Rows and roughly how far along a hidden order each lies, from 0 to 10
[ 1.44 -2.35  2.78 -0.94  6.96  1.85  2.86 -3.41  1.17  4.68  2.21  1.03
  8.26 -0.16  0.13  2.99  2.40  5.98  8.57  3.57  1.37  1.96  0.48  5.54
 -2.44  3.87 -3.10  1.48  0.99  3.64  2.02  2.25  2.22  0.66 -0.45  0.40
  0.92 -1.58  3.94  2.98  0.73 -0.01]  0
[ 2.21 -1.00  0.79 -0.17 -0.23  1.34 -0.24  0.21  0.39  1.09  0.99  0.19
  2.28 -0.02 -0.30 -0.10  2.07  2.58  0.26 -0.13  4.38  0.31  0.91 -0.08
 -0.87  2.00 -0.19  0.98  0.26  1.97 -0.25  0.67  0.23 -0.70 -0.39  0.03
  3.38  1.56  1.77  1.89  0.78  1.46]  6
[-0.17  1.54 -1.43 -0.26 -0.26  0.67 -0.65  1.38 -0.46  3.68 -0.10 -0.63
  1.85 -0.14 -0.99  0.20 -0.02  3.44  0.93  0.66  1.73  1.34  0.44  0.46
  0.43  1.29 -1.92  0.12  1.08  0.17  2.20  0.45  0.04 -0.87  0.68 -0.51
  4.32  2.91  2.15  0.94  0.18  0.45]  5
[ 3.81  0.42 -0.58 -0.90 -0.05  2.24 -1.21  3.05 -0.65  0.32  0.37 -0.45
  0.54 -0.14  0.91  0.11  7.07  2.20  0.13  0.57  4.58  0.88  0.78 -0.73
 -0.24  0.79  1.31  1.36  0.70  0.05  1.28 -0.92 -0.25 -1.45  0.37 -0.14
  5.46  4.10  0.85  0.02  0.75  2.73]  8
[ 1.59 -4.21  3.19 -3.07 -0.82  2.68 -1.19 -4.03  1.98  0.02  4.06 -0.36
  1.99 -0.35  0.03 -0.28  0.88  3.11 -0.96  1.07  4.23 -1.02  0.97  2.71
 -4.55  5.21 -4.64  2.52  0.41  3.45 -2.13  1.10  0.95 -0.86 -2.04  0.78
 -0.13 -3.00  4.74  1.91 -0.34 -0.42]  4
[ 3.49  0.52 -0.53 -1.18 -1.09  1.42 -0.59  2.47  0.33  0.89  0.16 -0.87
 -0.08 -0.14  1.05  0.39  3.55  2.82  0.54  0.00  4.97  0.07  0.77 -0.06
 -0.49  2.44  0.03  0.76  0.36  0.94  1.38  0.46 -0.24 -1.39 -0.04 -0.15
  4.52  2.26  1.37 -0.09  0.25  2.27]  7
[ 1.07  1.24 -1.28  0.66 -0.21  0.57 -0.04  2.07 -0.47  3.62 -0.79 -0.08
  2.75  0.04 -1.06 -0.02  0.55  3.76  1.18  0.48  1.18  0.78  0.58  0.20
  0.83  0.61 -0.05 -0.05  0.97  0.77  1.70  0.65  0.29 -0.15  0.50 -0.33
  5.36  2.30  1.30  1.60  0.78  0.71]  5
[ 6.33  1.66 -0.47 -1.70 -0.72  1.94 -0.06  4.27  0.03  0.19 -0.39 -1.25
 -0.51 -0.25  2.85  0.26  8.16  1.09 -0.47  0.60  7.95  0.23  0.79  0.35
 -0.55  0.89  2.81  1.27  0.13  0.00  2.07 -0.54 -0.44 -2.96  0.57 -0.08
  5.60  2.57  0.06 -1.57  0.18  2.80]  10
